Below are the code and all the weights of a small trained network. Each question names an input and a target symbol and asks about switching units off, where a switched-off unit gives its printed mean instead of its output.

import numpy as np


def w(rows, s, z=0):
    codes = np.array(rows[::2]) - 128.0
    scale = np.full(codes.shape[1], s)
    scale[-1] = z or s
    return codes * scale


def f(y):
    return np.maximum(y, 0)


def softmax(a):
    e = np.exp(a - a.max(-1, keepdims=True))
    return e / e.sum(-1, keepdims=True)


def log_softmax(a):
    a = a - a.max(-1, keepdims=True)
    return a - np.log(np.exp(a).sum(-1, keepdims=True))


def net(x, mask):
    ids = ['αβγδεηθλμξπστφψω'.index(c) for c in x.split()]
    T = len(ids)
    res = E[ids] + P[:T]
    u = 0
    for l in range(2):
        q, k, v = (res @ M[l].T for M in (Q, K, V))
        z = softmax(np.where(np.tri(T) > 0, q @ k.T / 4**0.5, -1e9)) @ v
        res = res + np.where(mask[u], z, O[l][:, -1]) @ O[l][:, :-1]
        u += 1
        y = f(res @ A[l][:, :-1].T + A[l][:, -1])
        res = res + np.where(mask[u : u + 12], y, B[l][:, -1]) @ B[l][:, :-1]
        u += 12
    return log_softmax(res[-1] @ U[:, :-1].T + U[:, -1])


Q, K, V, O, A, B = {}, {}, {}, {}, {}, {}
E = w([
[151,128,136,30,168],'α',
[127,127,106,87,129],'β',
[160,129,130,25,156],'γ',
[167,137,129,47,157],'δ',
[137,123,102,185,37],'ε',
[152,122,137,38,157],'η',
[124,80,143,59,161],'θ',
[176,145,126,26,169],'λ',
[105,81,124,184,36],'μ',
[57,89,73,132,97],'ξ',
[95,109,52,184,102],'π',
[220,160,93,198,219],'σ',
[177,65,208,13,98],'τ',
[92,113,103,9,82],'φ',
[227,89,170,121,133],'ψ',
[133,63,245,89,2],'ω',
],0.013)
P = w([
[13,223,206,152,134],'0',
[81,195,177,122,146],'1',
[108,169,169,133,143],'2',
[129,130,144,134,138],'3',
[145,110,129,128,134],'4',
[158,96,121,130,127],'5',
[168,84,111,136,118],'6',
[183,71,103,141,107],'7',
[190,55,94,138,108],'8',
[198,52,79,143,91],'9',
[207,32,78,145,93],'10',
[213,27,70,152,80],'11',
[220,24,59,150,75],'12',
[226,10,54,154,75],'13',
],0.011)
Q[0] = w([
[253,9,15,35,95],'L0H0',
[66,117,122,148,183],'L0H0',
[146,136,95,84,140],'L0H0',
[82,248,126,22,35],'L0H0',
],0.0064)
K[0] = w([
[238,2,48,139,105],'L0H0',
[128,205,192,127,118],'L0H0',
[132,68,131,157,122],'L0H0',
[57,137,202,216,187],'L0H0',
],0.0075)
V[0] = w([
[74,48,176,197,147],'L0H0',
[50,74,69,65,188],'L0H0',
[125,46,255,91,119],'L0H0',
[180,145,143,236,213],'L0H0',
],0.011)
O[0] = w([
[227,152,144,168,137,61],'L0H0',
[148,152,1,130,119,151],'L0H0',
[186,222,167,157,40,253],'L0H0',
[128,34,203,203,149,63],'L0H0',
],0.0099,0.0017)
A[0] = w([
[178,159,91,214,233,107],'L0N0',
[43,112,144,185,33,151],'L0N1',
[162,115,134,190,89,68],'L0N2',
[145,206,92,217,109,139],'L0N3',
[42,179,174,134,188,94],'L0N4',
[2,137,73,247,68,148],'L0N5',
[182,177,82,173,199,66],'L0N6',
[117,153,168,139,161,187],'L0N7',
[183,147,177,94,86,9],'L0N8',
[169,120,158,47,174,110],'L0N9',
[127,125,111,130,120,56],'L0N10',
[98,118,44,145,153,132],'L0N11',
],0.0085,0.012)
B[0] = w([
[56,107,149,69,56,231],'L0N0',
[117,86,139,30,173,229],'L0N1',
[129,116,68,112,142,158],'L0N2',
[139,116,149,99,125,237],'L0N3',
[116,101,147,2,166,157],'L0N4',
[182,187,128,65,214,237],'L0N5',
[48,96,134,81,91,161],'L0N6',
[182,143,119,89,155,253],'L0N7',
[74,97,78,161,193,156],'L0N8',
[114,83,100,127,154,197],'L0N9',
[125,129,159,147,120,128],'L0N10',
[163,150,165,191,119,246],'L0N11',
],0.0083,0.0035)
Q[1] = w([
[110,242,201,176,219],'L1H0',
[1,152,50,227,162],'L1H0',
[251,48,39,71,127],'L1H0',
[126,111,64,183,155],'L1H0',
],0.0089)
K[1] = w([
[40,217,201,134,157],'L1H0',
[65,162,107,143,227],'L1H0',
[136,39,72,161,8],'L1H0',
[71,143,61,173,107],'L1H0',
],0.011)
V[1] = w([
[255,129,69,180,216],'L1H0',
[20,148,41,106,161],'L1H0',
[112,53,102,122,95],'L1H0',
[165,181,110,149,60],'L1H0',
],0.0091)
O[1] = w([
[2,233,114,113,182,132],'L1H0',
[113,76,35,114,69,2],'L1H0',
[159,178,116,138,104,170],'L1H0',
[90,116,231,97,62,102],'L1H0',
],0.0084,0.0043)
A[1] = w([
[180,94,99,211,162,148],'L1N0',
[139,15,202,196,157,104],'L1N1',
[121,81,178,116,61,69],'L1N2',
[236,137,167,138,76,46],'L1N3',
[115,138,119,203,85,98],'L1N4',
[89,110,113,131,139,194],'L1N5',
[2,167,106,144,176,148],'L1N6',
[47,191,98,145,212,30],'L1N7',
[169,183,193,196,122,11],'L1N8',
[17,52,168,147,56,149],'L1N9',
[42,212,200,175,179,94],'L1N10',
[142,34,78,172,114,75],'L1N11',
],0.0083,0.012)
B[1] = w([
[101,94,177,130,15,233],'L1N0',
[128,208,58,119,102,238],'L1N1',
[190,139,67,182,212,163],'L1N2',
[99,139,24,92,158,213],'L1N3',
[126,84,101,157,147,128],'L1N4',
[90,94,124,201,149,254],'L1N5',
[217,208,100,155,166,191],'L1N6',
[184,118,173,103,1,151],'L1N7',
[133,95,82,81,151,156],'L1N8',
[171,77,194,51,123,156],'L1N9',
[24,74,45,94,94,191],'L1N10',
[119,236,109,131,112,163],'L1N11',
],0.0066,0.0047)
U = w([
[143,124,127,120,119,34],'α',
[151,108,115,82,166,225],'β',
[123,111,102,112,94,31],'γ',
[136,102,100,109,138,2],'δ',
[142,132,170,122,176,38],'ε',
[136,115,112,111,123,22],'η',
[116,204,137,220,54,238],'θ',
[121,116,95,118,140,160],'λ',
[187,144,163,117,152,35],'μ',
[146,190,81,153,162,88],'ξ',
[184,150,98,215,208,153],'π',
[140,1,177,214,174,208],'σ',
[170,192,205,146,79,124],'τ',
[140,128,103,153,80,225],'φ',
[86,163,193,140,169,116],'ψ',
[251,150,159,133,103,3],'ω',
],0.0087,0.0084)

Each question gives the input, a string of symbols that net reads in full, and the target symbol t.
The units are the heads (4 rows each of Q, K, V and O) and the neurons (one row each of A and B). Each row of codes is followed by its name. A weight is (code - 128) times the scale printed after its matrix; where a second scale follows, it is the last column's (O, A, B and U).
mask holds one flag per unit, layer by layer, with each layer's heads first. A switched-off unit (its flag False) gives its mean, the last column of its rows in O or B, instead of its output. The means were averaged over made-up inputs and are rounded, as every weight is.
A unit's drop is (log p(t) with every unit on - log p(t) with that unit switched off) / (log p(t) with every unit on - log p(t) with every unit switched off).
The circuit of an input: a set's keep is (log p(t) with only the set's units on - log p(t) with every unit switched off) / (log p(t) with every unit on - log p(t) with every unit switched off). Starting from the 12 units with the biggest drops (on a tie, the unit counted first), units are removed one at a time, each time the one whose removal leaves the highest keep (on an exact tie, the one counted first), for as long as the keep stays at least 0.8.
circuit, biggest first: the units of the circuit, biggest drop first
most important unit: the unit with the biggest drop
top k neurons: the k neurons with the biggest drops, biggest first
k most important neurons of layer l: the k neurons of layer l with the biggest drops, biggest first
input δ σ ξ, target β: most important unit	L0N5
input η δ π, target β: 3 most important neurons of layer 0	(L0N5; L0N1; L0N3)
input η β τ σ β β β σ σ σ, target θ: circuit, biggest first	(L1N1; L0H0; L1N0; L1N11)
input β π σ σ, target σ: top 2 neurons	(L0N0; L1N5)
input σ σ δ, target π: circuit, biggest first	(L1H0; L0H0)
input μ β σ ε π ξ ξ β σ δ π π π, target π: circuit, biggest first	(L1H0; L0H0; L1N6)
input φ π τ ξ δ ξ ξ ξ, target θ: top 2 neurons	(L0N11; L1N7)
input π γ π σ ξ π ξ, target π: circuit, biggest first	(L0H0; L1H0; L1N6; L0N5)
input ω β θ λ β ξ β σ ξ φ σ σ σ, target θ: top 2 neurons	(L1N11; L1N1)
input μ β σ β, target σ: circuit, biggest first	(L0H0; L1H0)
input σ θ β β β φ μ φ δ φ σ, target φ: circuit, biggest first	(L1H0; L0H0; L0N5)
input ξ ε β σ π, target σ: 2 most important neurons of layer 0	(L0N0; L0N6)
input γ ψ ξ σ φ μ μ σ σ η ξ, target σ: 3 most important neurons of layer 0	(L0N0; L0N6; L0N5)
input β ψ μ λ β β λ ε, target β: 2 most important neurons of layer 0	(L0N1; L0N5)
input σ λ ω λ μ, target ω: circuit, biggest first	(L1H0; L0N5)
input β ε σ σ θ λ σ λ, target σ: circuit, biggest first	(L0H0)
input π β π π ξ, target π: top 3 neurons	(L1N6; L0N5; L1N5)
input β γ π γ θ β β β τ θ β β, target θ: circuit, biggest first	(L1H0; L0H0; L0N1)
input σ α θ, target σ: top 2 neurons	(L0N7; L1N0)
input σ σ β β σ η, target σ: circuit, biggest first	(L0H0)
input σ γ ξ λ π λ π, target π: 2 most important neurons of layer 1	(L1N6; L1N5)
input σ π μ α, target π: top 2 neurons	(L1N6; L0N0)
input β π π σ σ η λ θ μ, target β: 3 most important neurons of layer 0	(L0N1; L0N5; L0N11)
